Each row has a class, written after it.
[ 12  -2  28 -40 -52  23  21  -6 -17  -9 -24 -55  22  14   7 -34 -69 -30
 -26   6  16 -36   4  22  13  -2  71  45  -1 -32  27  -9 -67 -76  59  -8] -> j445
[-65  22  13   9 -46  30  40 -16 -11 -45   5 -18   9 -44 -11  31  -9  33
  18  19  63  17 -74 -77  -1  15  19  84   1 -16 -29 -56  21  10  25 -38] -> j291
[ 11  22  13  60 -29  -1 106 -36 -72  24  32  -8  -8  41 -32 -15  28   3
  11  33  57  45  41  37   4  32  12  -5  23  26  90 -11  47 -79  51 -70] -> j502
[-68  15  34   4 -42  39  21 -19 -28 -94  40  18 -23 -37  13  33 -36  16
  -5  43  47  11  -8 -52   5  38  30  77  -1  -4   6 -24   3  22  20 -49] -> j379
[-59  20   9  11 -30  21  39 -34  -4 -42   2 -31   4 -50 -19  34 -24  43
  28  22  41  20 -74 -87  -1  19  17  94   0  -4 -48 -71  14  14  37 -35] -> j445
[ 13 -58  27  -8  47  47  67 -64  17  21  12 -26 -11  50 -32  43 -83 -40
  -6  -6 -33  32 -27  21  -6  32   2 -26  14   2  -6  -9 -10 -24  57   0] -> j546
[-56  25   4   4 -44  27  26 -21 -16 -52  -4 -21  -3 -43 -11  37  -1  36
  25  17  51  13 -67 -82  -7  12  24  76 -15 -15 -26 -67  10   9  20 -33] -> j504
[ 10 -43  37  -8  32  58  60 -79  16  24  17 -27  -9  44 -22  41 -70 -33
  -4  -5 -49  32 -42  25  -2  34  -1 -30   0  -3 -16 -19  -8 -15  35   0] -> j379
[ -8 -35  36  -5  57  55  17 -74  12 -11  43   4  -9  34 -27   5 -79 -27
   1 -31 -42  -1   9  33  16  34  -8 -39   3 -32 -14   6  12  -6  62 -36] -> j24
[ 12 -41  35 -17  54  42  51 -71  23  19  14 -21 -12  46 -26  43 -86 -24
 -10  -6 -51  24 -27  16   2  27  -2 -16  -8  -7  -1  -4  -7 -24  33   3] -> j502
[ 54  15  -9 -51 -42  58  12  42 -10  -8 -11  -9  12  24  30 -20 -58 -40
 -45  -4  23 -54 -17  33 -14   5  63  33  -4 -34  39 -14 -49 -69  37  -2] -> j657
[ 15  32  13  70 -35   3  98 -37 -67  12  25 -14 -17  35 -32 -16  39  -1
  14  31  56  40  15  48  12  25  11 -20  12  21  77 -18  44 -69  44 -69] -> j713
[ 24  36  -8  52 -60  -3  81 -19 -89   3  -6 -18  -7  46 -32 -18  21 -14
   4  73  68  24   6  19  16   0  36  23  15  33 106   9  16 -25   6 -68] -> j379
[-61  24   8   4 -44  24  30 -22  -8 -56  -1 -18  -4 -48 -13  33 -12  28
  12  32  57  12 -80 -73   1  14  39  85  -1  -6 -35 -57   5  15  29 -40] -> j91
[ 28  34 -17  57 -44 -12  81 -11 -96  -1  -7 -30  -3  38 -33 -20  25 -11
   5  59  70  25  17  17  25  -6  36  26  17  40 105  17  24 -39  25 -85] -> j18
[  5 -52  37 -12  54  60  60 -65  19  28  29 -33   4  51 -24  34 -88 -27
  -9 -17 -32  26 -22  28   4  24 -15 -34   3 -19 -12   0 -12 -34  48 -15] -> j291
[ -5 -36  26   1  60  52   2 -68  20 -16  42   4  -5  40 -40  -3 -96 -32
   9 -28 -25 -15   4  30  10  31  -7 -41   0 -33 -26 -12   6  -2  70 -58] -> j657
[-10 -24  24   2  53  45  25 -67   8 -11  57   9  -6  37 -35   4 -75 -21
  14 -25 -33  -2   5  48  11  29 -14 -43  -4 -30 -17   7   0  -7  47 -40] -> j445
[  9 -53  34  -9  56  46  42 -70  23  18  15 -33  -2  44 -32  32 -91 -38
  -7  -3 -39  25 -28  18   9  25   5 -26   7  -1 -25  -9 -15 -12  52 -17] -> j91
[ 51  17  -6 -50 -43  59  -6  47 -13 -30  -9  -2  10  14  30 -34 -59 -35
 -37   3   3 -58 -14  17  -7   2  72  49  -5 -35  33 -29 -34 -60  57  -3] -> j24
[ 22 -29  31  -9  51  45  47 -80  31  31  12 -29 -14  50 -26  39 -77 -28
 -15 -12 -48  28 -36  11   0  34   0 -17  -8  -1 -13 -10 -13 -26  40  10] -> j864
[ 55  15 -11 -45 -46  52  -7  36 -14 -35   5   5   8  16  29 -44 -65 -31
 -32  -6  22 -52  -3  32 -16  -1  65  29 -11 -41  32 -28 -43 -71  46 -15] -> j504
[-65  22  11   7 -39  21  24 -23 -12 -50   1 -12  -3 -40 -15  30 -14  32
  26  14  60  10 -74 -78  -3   9  21  81   4 -14 -34 -69  24   2  25 -33] -> j504
[ 56  23 -10 -44 -35  63   1  43 -15 -15  -1  -6   4  21  26 -29 -60 -29
 -41   0  19 -51  -4  24 -15  12  59  39 -15 -39  28 -23 -41 -67  37 -16] -> j657
[ 22  33 -17  53 -33  -5  85 -14 -85  12 -18 -25   5  59 -43   1  34 -13
   9  53  85   8  21  25  15  -2  26   1  18  26 112  14  11 -33  13 -88] -> j657
[ 21  26 -14  50 -48  -6  81 -13 -80   1   0 -19   5  50 -35 -16  21  -7
   0  62  83  22  17  23  18  -7  34  15  15  32 114  18  15 -38  16 -84] -> j291
[-60  30  26   8 -39  33   9 -26 -21 -93  40  21 -20 -39   0  30 -32  26
  -9  39  49  15  -9 -62  10  36  26  84 -19   0   5 -22   9  17  25 -43] -> j864
[ 28  23 -18  48 -35  -5  72 -16 -87   1 -20 -22   3  45 -43 -19  11 -10
   9  66  58  21  26   9  25  -6  36  24  19  37 114  12  21 -23  23 -68] -> j24
[ 33   5  -5 -36 -50  64  21  42 -13 -28   8  -6  12  19  20 -20 -44 -42
 -35  -1  17 -48  -8  23 -18   6  65  18  -7 -37  30 -34 -34 -76  58 -18] -> j546
[ 47   4  -6 -49 -48  57  -1  51  -9 -24   2   3  20   7  35 -33 -58 -40
 -52   2  18 -53 -13  25  -9   1  74  42   1 -27  17 -23 -40 -65  47 -15] -> j91
[ 21 -57  32  -8  62  43  48 -65  27  27  18 -14  -8  44 -25  28 -94 -31
 -14  -2 -36  27 -34  23  -1  28   0 -27  13   2 -28   0 -17 -15  41  -2] -> j91
[  6 -18  23 -42 -45  42  20  22 -24  -2 -18 -50  20  18   7 -52 -84 -37
 -32  -8  23 -32  13  17   9   3  65  37  11 -41  24  -9 -51 -87  69 -18] -> j291
[  5 -22  21 -45 -54  32  11  11 -19 -23 -26 -43  24   9   4 -42 -90 -41
 -39   6  22 -33  13  24  12  -2  81  36   7 -31  16  -8 -60 -81  72 -12] -> j91
[ 24  26  20  72 -34   0  98 -38 -72  25  43 -16 -15  36 -27 -20  29   5
   5  29  63  53  20  34   7  29  21  -6  23  31  70  -6  47 -73  55 -64] -> j18
[ 41  22   1 -45 -52  55   6  41 -25 -32   9  -9   2  16  37 -25 -52 -37
 -40  -4  13 -40  -5  30  -9   8  66  29  -7 -30  29 -16 -38 -74  48  -7] -> j18
[ 50  28   3 -43 -53  64   3  56 -19 -22  10   7   7  16  30 -32 -45 -37
 -38  -2  15 -50 -12  24 -18  13  57  38 -13 -44  32 -38 -39 -59  33  -6] -> j379
[ 24  18  12  61 -39   2  85 -54 -83  24  28  -3 -24  49 -37 -41  14   5
  20  29  69  44  20  42  -2  28  10 -11  22  28  62 -19  45 -62  62 -72] -> j504
[  7  15  12  71 -35   5 103 -41 -66  20  26 -13 -14  40 -33 -16  26  -2
  18  37  56  47  17  41  11  25   4 -29  21  28  73 -10  40 -68  50 -67] -> j713
[ 24  21 -23  51 -42 -11  89 -16 -92   0 -12 -15 -12  51 -36 -17  31 -24
   4  58  71  12  14  24   6   0  36  12  20  36 108  10  16 -32  22 -74] -> j546
[-61  17  14   0 -43  20  33 -22  -3 -56  -3 -15   1 -50 -13  32 -26  34
  21  28  50  18 -55 -89  -4  20  26  87  -1  -8 -18 -64   9  11  35 -31] -> j502
[ 16  23  24  63 -34  -2  91 -32 -71  16  24 -14 -25  37 -23 -22  21   0
   3  32  58  39  18  41  10  27   9 -13  19  20  68  -2  31 -70  45 -60] -> j713
[-62  21  37  10 -41  39  20 -12 -35 -87  52  11 -20 -39  15  26 -32  15
  -1  32  59  31   3 -56   5  41  21  60   8   6   2 -21  14  10  30 -48] -> j18
[ 28  28 -18  49 -43  -9  81 -21 -85  -1 -11 -24   1  40 -43 -10  26 -12
  -2  70  76  22  10  26  26  -9  48  28  15  44 106  10  13 -24  19 -90] -> j91
[ 40   5  -8 -40 -41  53  12  40  -9 -13   1  -4   6  24  17 -31 -53 -46
 -34  -2  21 -51 -10  20 -13   6  61  35   4 -34  28 -27 -35 -71  60 -20] -> j546
[-69  26  29   7 -41  33  14 -19 -16 -90  35  20 -15 -42   8  28 -31  20
 -11  38  57  11  -6 -64   8  34  24  82  -7   5   6 -27   9  13  25 -43] -> j864
[-62  23  12  -1 -49  28  26 -25  -8 -59   7  -8  -1 -51 -14  38 -21  40
  17  27  44  19 -62 -86   0  15  22  87 -10  -9 -22 -59  22  18  23 -31] -> j502
[ 38  25 -14 -43 -52  66   9  56 -25 -22   9 -12  12  20  29 -42 -42 -30
 -38  -1  22 -51 -14  26 -12   1  60  27 -19 -48  39 -15 -45 -81  32 -25] -> j291
[ 12  36  10  72 -31   7 109 -36 -85  16  39 -14 -22  39 -32 -22  33  -1
  14  27  69  52  21  51   8  30  12 -19  31  29  73  -4  51 -75  53 -79] -> j18
[-60  22  30   6 -46  37  14 -14 -18 -84  32  11 -23 -35   5  41 -22  22
   4  42  47  18 -21 -57  12  31  19  63 -13  -1   6 -31   4  19  21 -42] -> j713
[   1  -40   26   -4   52   46    8  -64   13  -13   40   14   -3   37
  -35  -17 -101  -35    2  -22  -48   -9   15   22   12   28    0  -34
   -7  -29  -10    2   15   -2   52  -44] -> j502
[ 20  23  14  64 -23   3 100 -42 -73  28  23 -13 -13  49 -42 -12  18   2
  10  33  75  39  23  47   6  32  12  -2  24  26  75  -8  40 -67  57 -74] -> j657
[-52  19  32   8 -41  31  10 -20 -33 -92  43  11 -23 -37  14  19 -41  11
 -13  34  49  19  -2 -58  10  31  38  74  -4  12  11 -20  17  21  22 -43] -> j18
[ 52  28  -3 -41 -49  58   7  51 -28 -19  15  -6  -2  13  40 -40 -39 -44
 -41 -11  11 -36 -14  33 -11  13  59  23  -6 -30  33 -11 -36 -82  38  -7] -> j18
[ 16  27  18  68 -39   4  93 -35 -87  12  34 -16 -23  37 -30 -36  22  -3
   7  28  65  47  21  42   9  27  17 -14  25  32  65  -6  46 -69  59 -76] -> j18
[ 13 -54  38 -15  50  54  53 -55  18  23  16 -30  -4  49 -17  28 -85 -35
 -10 -15 -34  28 -31  21  -3  33  -5 -32  10  -5 -18  -8 -17 -25  46  -6] -> j291
[ 50  12   1 -51 -36  53  -4  58  -8 -25 -10  -5  15   8  25 -35 -57 -48
 -49  -5  19 -56 -18  24  -7   0  72  39  -4 -33  20 -25 -47 -49  40 -12] -> j91
[ 31  31 -12  54 -41  -5  85 -27 -94   9 -12 -33   3  56 -35  -4  26 -13
   5  63  74  18  19  25  16  -2  33  11  15  32 108  13  17 -36  17 -79] -> j657
[  3 -32  22 -39 -42  33  24  -5  -7  -2 -26 -48  11  19   1 -34 -83 -49
 -32   0  22 -28  11   2   3  10  73  43  23 -23  21 -26 -51 -84  77 -16] -> j546
[ 58  24  -8 -40 -40  54   5  64 -25 -22   9 -11   4  18  35 -35 -50 -46
 -41 -10  15 -42  -8  20 -12   9  69  32   1 -27  39 -24 -36 -80  42  -9] -> j18
[ -2 -23  28   7  45  50  19 -78  18 -16  51  17  -7  38 -33   0 -74 -27
  -4 -21 -33  -5 -10  33  12  33  -9 -41 -17 -29 -13   7   0 -17  60 -46] -> j864
[-47  15  14   9 -46  23  27 -39 -11 -49   5 -22  -2 -43 -11  30 -16  39
  30  26  48  25 -67 -78  -6  17  29  79  -5 -11 -36 -66   8  -1  40 -32] -> j504
[ 16 -44  33 -12  57  55  49 -81  19  28  11 -28  -3  53 -35  53 -86 -33
  -1  -8 -42  24 -38  27   6  27  -8 -24  -1  -6 -15  -4  -6  -3  39   1] -> j657
[ 45  12 -12 -46 -57  61  -5  40 -30 -33   8   0  11  15  31 -48 -54 -36
 -25  -5  22 -44   0  25 -18   4  54  18 -10 -36  32 -32 -45 -78  47 -22] -> j504
[ 11  20  18  64 -30   2  94 -38 -66  17  29 -13 -13  35 -39 -26  22   2
   9  39  74  39  26  41   6  27  23  -5  24  28  60 -20  33 -53  69 -83] -> j91
[ 35  13  -4 -49 -50  61   7  62 -13 -18  15  -3  14  24  39 -34 -46 -34
 -40  -2  23 -53  -7  26 -18   2  61  23  -9 -41  41 -23 -52 -81  41  -8] -> j291
[ 12  21  23  65 -16   7 103 -36 -73  18  28 -15 -22  39 -33 -19  15  10
   8  31  58  43  29  32   5  34  21   3  32  21  72 -15  47 -70  66 -58] -> j24
[ -2 -45  38 -12  47  48  48 -54  -1  17  10 -28 -14  50 -19  40 -74 -40
   0 -17 -44  29 -30  25   4  28 -13 -48   8  -4 -23  14 -14 -13  38   4] -> j18
[  7  13  16  61 -33   2  92 -34 -68  17  30 -12 -12  33 -34 -28  17  -2
   5  40  73  43  23  37   7  28  22  -1  32  36  61 -18  36 -63  64 -79] -> j91
[-54   8  32  -3 -34  33  11 -16 -19 -90  21   7 -16 -44   1  28 -49  25
  -7  32  49  20 -10 -70   7  35  33  85   1   5   7 -33  10  24  43 -33] -> j24
[-58  24  21   3 -46  49  18 -22 -24 -91  56  15 -14 -40  11  23 -34  31
  -4  43  60  18 -12 -54   7  31  28  79 -12  -9   7 -18  10  20  22 -63] -> j291
[ 35  14 -15 -38 -46  61  15  40 -13 -19   7   3  -1  23  21 -28 -35 -45
 -32  -4  21 -47 -14  26 -20   9  61  15   2 -33  32 -28 -33 -68  39 -18] -> j546
[ 20 -50  38 -16  47  52  52 -73  13  24  13 -11 -12  51 -29  23 -96 -32
  -4 -11 -44  27 -17  19  -3  36  -5 -32   5  -4  -8  -9  -6  -9  47  -6] -> j502
[ 14  33   9  60 -28   5  91 -44 -77  27  31  -6 -20  50 -40 -20  18   7
  11  28  76  34  26  46  -1  32   8  -4  18  19  72 -14  44 -65  49 -66] -> j657
[ 30   8  -5 -38 -40  58  20  51 -17 -20   7  -3   7  23  27 -22 -28 -49
 -31 -12  19 -56  -8  24 -24  10  55  11   1 -39  30 -33 -39 -73  51 -15] -> j546
[ -3 -20  23 -37 -44  27  12   8 -12 -10 -24 -30  20  20   5 -39 -78 -41
 -33  -7  15 -38  14  12   8   6  65  30  16 -27  19 -11 -52 -86  76  -2] -> j864
[ 22 -44  36 -13  49  53  44 -75  12  24  19 -22 -10  51 -23  35 -73 -34
  10 -15 -36  29 -22  29   0  30  -3 -32  14  -5 -15 -21  -7 -14  48  -9] -> j504
[-59  21  19  11 -34  39  16 -22 -32 -95  35  25 -15 -34  -2  33 -40  21
  -5  42  63   8 -13 -52   7  34  28  81  -6   3   4 -25  25  22  18 -59] -> j657
[-73  14  23   7 -34  31  49 -28  -8 -45  -7 -28   2 -44 -16  43 -16  31
  23  22  46  23 -63 -80   2  24  21  75   5 -12 -18 -57  11   1  45 -21] -> j24
[-57  23  16   3 -46  25  42 -30 -10 -52   8 -11  -5 -43 -13  34 -21  33
  19  26  53  25 -66 -76  -6  22  19  76   0  -7 -13 -58  15   6  32 -31] -> j502
